Here is a tiny trained network, its code and every weight. The questions are about switching its units off for an input and a class, where a switched-off unit gives its printed mean instead of its output.

import numpy as np


def w(rows, s, z=0):
    codes = np.array(rows[::2]) - 128.0
    scale = np.full(codes.shape[1], s)
    scale[-1] = z or s
    return codes * scale


def f(y):
    return y / 2 * (1 + np.tanh(0.7978845608 * (y + 0.044715 * y**3)))


def log_softmax(a):
    a = a - a.max(-1, keepdims=True)
    return a - np.log(np.exp(a).sum(-1, keepdims=True))


def net(x, mask):
    res = np.array(x, float).reshape(1, 5) / 4 @ E
    y = f(res @ A[0][:, :-1].T + A[0][:, -1])
    res = res + np.where(mask, y, B[0][:, -1]) @ B[0][:, :-1]
    return log_softmax(res[-1] @ U[:, :-1].T + U[:, -1])


A, B = {}, {}
E = w([
[242,37,75,119,57,181],'x0',
[157,245,22,162,112,109],'x1',
[127,127,124,128,134,130],'x2',
[129,125,126,128,126,118],'x3',
[1,61,95,207,32,168],'x4',
],0.0065)
A[0] = w([
[61,131,149,220,116,152,103],'N0',
[170,109,125,102,116,170,236],'N1',
[163,218,31,167,106,135,115],'N2',
[71,168,167,115,184,61,85],'N3',
[171,145,132,66,174,97,93],'N4',
[43,85,71,143,101,134,92],'N5',
[177,147,148,91,174,113,185],'N6',
[168,138,115,92,188,109,74],'N7',
[142,116,113,134,161,117,254],'N8',
[162,186,25,194,128,78,132],'N9',
[66,175,193,140,168,101,99],'N10',
[77,121,98,223,86,187,109],'N11',
[122,73,207,101,136,139,92],'N12',
[218,166,114,80,157,46,219],'N13',
[79,187,177,135,171,105,86],'N14',
[112,81,171,93,139,115,75],'N15',
[213,102,156,51,185,43,112],'N16',
[181,169,178,94,160,130,123],'N17',
[136,61,217,87,132,171,105],'N18',
[46,81,119,190,99,149,126],'N19',
[158,183,35,190,138,106,108],'N20',
[170,159,120,69,185,138,106],'N21',
[100,66,68,170,101,153,109],'N22',
[69,112,80,220,78,146,136],'N23',
[121,55,204,106,154,123,108],'N24',
[255,52,85,115,75,216,78],'N25',
[219,80,81,86,55,178,142],'N26',
],0.0073,0.0084)
B[0] = w([
[163,162,159,154,125,132,161],'N0',
[68,128,140,163,170,154,218],'N1',
[103,72,122,88,76,89,195],'N2',
[131,164,153,142,129,105,166],'N3',
[172,122,147,162,101,129,152],'N4',
[179,125,156,134,112,131,158],'N5',
[132,106,143,154,129,136,199],'N6',
[193,147,135,147,85,103,137],'N7',
[87,93,141,170,152,152,239],'N8',
[105,85,132,103,105,89,199],'N9',
[103,171,139,114,123,99,168],'N10',
[155,120,157,154,109,128,176],'N11',
[133,102,108,101,85,80,141],'N12',
[125,107,148,158,132,136,254],'N13',
[133,171,160,133,122,113,159],'N14',
[135,133,117,97,100,90,125],'N15',
[143,119,146,159,112,134,186],'N16',
[141,123,148,156,118,133,164],'N17',
[116,95,112,96,81,68,154],'N18',
[150,124,163,156,121,130,183],'N19',
[127,95,125,105,112,92,176],'N20',
[149,111,164,143,109,116,157],'N21',
[149,143,146,154,131,137,158],'N22',
[149,112,168,157,118,131,196],'N23',
[115,103,111,96,92,87,151],'N24',
[115,249,159,103,133,86,189],'N25',
[98,174,164,132,126,112,198],'N26',
],0.013,0.0082)
U = w([
[242,111,171,173,109,133,7],'0',
[109,245,153,103,132,90,171],'1',
[106,50,120,69,87,68,72],'2',
[90,109,140,158,160,136,254],'3',
[89,107,144,152,152,149,253],'4',
[124,114,99,97,187,231,103],'5',
[224,155,62,68,140,146,45],'6',
[199,150,46,69,156,149,26],'7',
],0.012,0.0044)

Each question gives the input, the list of numbers given to net, and the class t.
The units are the neurons (one row each of A and B). Each row of codes is followed by its name. A weight is (code - 128) times the scale printed after its matrix; where a second scale follows, it is the last column's (A, B and U).
mask holds one flag per neuron, in row order. A switched-off neuron (its flag False) gives its mean, the last column of its row in B, instead of its output. The means were averaged over made-up inputs and are rounded, as every weight is.
A unit's drop is (log p(t) with every unit on - log p(t) with that unit switched off) / (log p(t) with every unit on - log p(t) with every unit switched off).
The circuit of an input: a set's keep is (log p(t) with only the set's units on - log p(t) with every unit switched off) / (log p(t) with every unit on - log p(t) with every unit switched off). Starting from the 12 units with the biggest drops (on a tie, the unit counted first), units are removed one at a time, each time the one whose removal leaves the highest keep (on an exact tie, the one counted first), for as long as the keep stays at least 0.8.
units of the circuit, in order: the units of the circuit, biggest drop first
unit that matters most: the unit with the biggest drop
k most important neurons: the k neurons with the biggest drops, biggest first
drop of u: that unit's drop, to one decimal
input [6,8,3,-1,-6], class 2: units of the circuit, in order => (N2)
input [5,7,-6,-4,5], class 2: 3 most important neurons => (N2; N9; N20)
input [-2,8,8,-3,-6], class 2: 2 most important neurons => (N2; N9)
input [5,-3,0,2,4], class 1: units of the circuit, in order => (N25; N26)
input [1,8,-4,8,-7], class 2: 3 most important neurons => (N2; N9; N20)
input [1,-8,-2,8,-5], class 2: 2 most important neurons => (N18; N24)
input [6,4,-1,2,-5], class 1: 3 most important neurons => (N25; N26; N23)
input [3,6,2,0,6], class 0: units of the circuit, in order => (N23; N11)
input [-7,-7,1,3,-7], class 0: units of the circuit, in order => (N16; N4)
input [-7,-7,-1,-1,-3], class 1: 2 most important neurons => (N10; N3)
input [7,-5,5,8,8], class 0: drop of N5 => 0.2
input [8,-6,4,7,1], class 1: drop of N25 => 0.6
input [-1,-8,-8,3,-2], class 2: drop of N18 => 0.1
input [1,-8,7,5,8], class 0: unit that matters most => N19
